Below are the code and all the weights of a small trained network. Each question names an input and a class and asks about switching units off, where a switched-off unit gives its printed mean instead of its output.

import numpy as np


def w(rows, s, z=0):
    codes = np.array(rows[::2]) - 128.0
    scale = np.full(codes.shape[1], s)
    scale[-1] = z or s
    return codes * scale


def norm(h):
    return h / np.sqrt((h * h).mean(-1, keepdims=True) + 1e-5)


def f(y):
    return np.maximum(y, 0)


def log_softmax(a):
    a = a - a.max(-1, keepdims=True)
    return a - np.log(np.exp(a).sum(-1, keepdims=True))


def net(x, mask):
    res = np.array(x, float).reshape(1, 4) / 4 @ E
    u = 0
    for l in range(4):
        y = f(norm(res) @ A[l][:, :-1].T + A[l][:, -1])
        res = res + np.where(mask[u : u + 4], y, B[l][:, -1]) @ B[l][:, :-1]
        u += 4
    return log_softmax(norm(res)[-1] @ U[:, :-1].T + U[:, -1])


A, B = {}, {}
E = w([
[85,169,116,201,204,171,133,106],'x0',
[124,150,169,121,81,170,130,96],'x1',
[63,191,84,26,147,158,252,164],'x2',
[172,100,76,120,183,184,134,44],'x3',
],0.017)
A[0] = w([
[198,22,94,7,70,110,137,92,50],'L0N0',
[211,61,65,69,138,200,137,58,7],'L0N1',
[159,138,208,93,44,237,145,59,32],'L0N2',
[166,66,49,108,204,33,138,159,38],'L0N3',
],0.021,0.017)
B[0] = w([
[252,209,140,113,97,112,120,162,255],'L0N0',
[67,129,127,116,224,30,123,19,219],'L0N1',
[73,159,61,121,65,157,66,110,206],'L0N2',
[70,118,20,130,119,135,64,175,194],'L0N3',
],0.027,0.0096)
A[1] = w([
[88,125,178,107,58,62,124,200,2],'L1N0',
[212,24,103,129,109,138,54,61,112],'L1N1',
[131,158,90,192,208,234,137,93,5],'L1N2',
[150,126,53,2,139,166,198,101,24],'L1N3',
],0.036,0.0034)
B[1] = w([
[134,165,132,128,162,76,88,89,235],'L1N0',
[98,77,138,134,126,184,250,169,250],'L1N1',
[200,202,122,129,120,105,58,127,243],'L1N2',
[113,57,157,170,120,182,216,156,244],'L1N3',
],0.028,0.019)
A[2] = w([
[79,83,160,29,160,43,77,33,43],'L2N0',
[14,176,182,129,5,224,78,53,51],'L2N1',
[91,38,48,19,26,164,42,99,2],'L2N2',
[125,25,224,166,151,219,129,167,46],'L2N3',
],0.024,0.0047)
B[2] = w([
[45,82,116,156,179,116,147,60,204],'L2N0',
[73,172,8,145,41,135,144,130,187],'L2N1',
[35,84,98,152,74,70,97,190,158],'L2N2',
[59,59,198,88,43,150,106,114,248],'L2N3',
],0.016,0.017)
A[3] = w([
[148,72,100,145,248,220,148,3,37],'L3N0',
[141,34,125,34,93,137,27,194,3],'L3N1',
[80,53,60,143,217,167,44,238,53],'L3N2',
[119,32,171,54,170,136,18,60,37],'L3N3',
],0.027,0.0051)
B[3] = w([
[73,160,198,153,185,39,120,71,254],'L3N0',
[140,71,119,140,228,156,84,79,160],'L3N1',
[47,152,107,86,1,167,104,105,208],'L3N2',
[152,124,155,125,186,151,138,115,188],'L3N3',
],0.019,0.0093)
U = w([
[104,145,136,139,220,37,110,81,37],'0',
[145,79,184,143,127,177,188,181,92],'1',
[253,196,129,95,106,95,68,179,255],'2',
[77,133,26,119,105,134,78,165,156],'3',
],0.017,0.00071)

Each question gives the input, the list of numbers given to net, and the class t.
The units are the neurons (one row each of A and B). Each row of codes is followed by its name. A weight is (code - 128) times the scale printed after its matrix; where a second scale follows, it is the last column's (A, B and U).
mask holds one flag per neuron, layer by layer. A switched-off neuron (its flag False) gives its mean, the last column of its row in B, instead of its output. The means were averaged over made-up inputs and are rounded, as every weight is.
A unit's drop is (log p(t) with every unit on - log p(t) with that unit switched off) / (log p(t) with every unit on - log p(t) with every unit switched off).
The circuit of an input: a set's keep is (log p(t) with only the set's units on - log p(t) with every unit switched off) / (log p(t) with every unit on - log p(t) with every unit switched off). Starting from the 12 units with the biggest drops (on a tie, the unit counted first), units are removed one at a time, each time the one whose removal leaves the highest keep (on an exact tie, the one counted first), for as long as the keep stays at least 0.8.
units of the circuit, in order: the units of the circuit, biggest drop first
unit that matters most: the unit with the biggest drop
top k neurons: the k neurons with the biggest drops, biggest first
top k neurons in layer l: the k neurons of layer l with the biggest drops, biggest first
drop of u: that unit's drop, to one decimal
input [-8,2,6,3], class 2: units of the circuit, in order => [L0N0]
input [0,7,5,7], class 0: top 4 neurons => [L0N1, L0N3, L3N0, L2N0]
input [-3,-8,-7,0], class 3: top 3 neurons => [L0N3, L1N3, L3N2]
input [-8,7,6,-5], class 2: top 3 neurons => [L1N1, L0N0, L1N0]
input [4,4,-3,0], class 2: top 2 neurons in layer 1 => [L1N2, L1N3]
input [8,6,7,-8], class 0: top 2 neurons in layer 0 => [L0N2, L0N3]
input [1,7,-6,-5], class 3: units of the circuit, in order => [L2N1, L0N2]
input [1,8,6,8], class 0: top 3 neurons => [L0N1, L3N0, L0N3]
input [3,8,-5,6], class 3: top 2 neurons => [L0N2, L2N1]
input [-6,5,-1,7], class 0: top 2 neurons => [L0N1, L1N2]
input [-4,5,7,-7], class 0: top 3 neurons => [L1N0, L1N1, L0N0]
input [-2,4,2,4], class 0: top 2 neurons => [L0N1, L2N0]
input [2,-8,-5,-6], class 3: top 2 neurons => [L0N3, L3N2]
input [-2,-3,5,-6], class 0: unit that matters most => L1N0
input [7,5,5,0], class 2: top 2 neurons => [L1N2, L1N1]
input [1,7,4,-6], class 3: top 2 neurons in layer 0 => [L0N2, L0N1]
input [1,7,-3,6], class 3: top 2 neurons in layer 2 => [L2N1, L2N2]
input [-8,3,2,-7], class 2: top 2 neurons in layer 0 => [L0N0, L0N1]
input [1,3,2,5], class 0: drop of L0N1 => 7.0
input [0,-6,-8,4], class 1: unit that matters most => L1N1
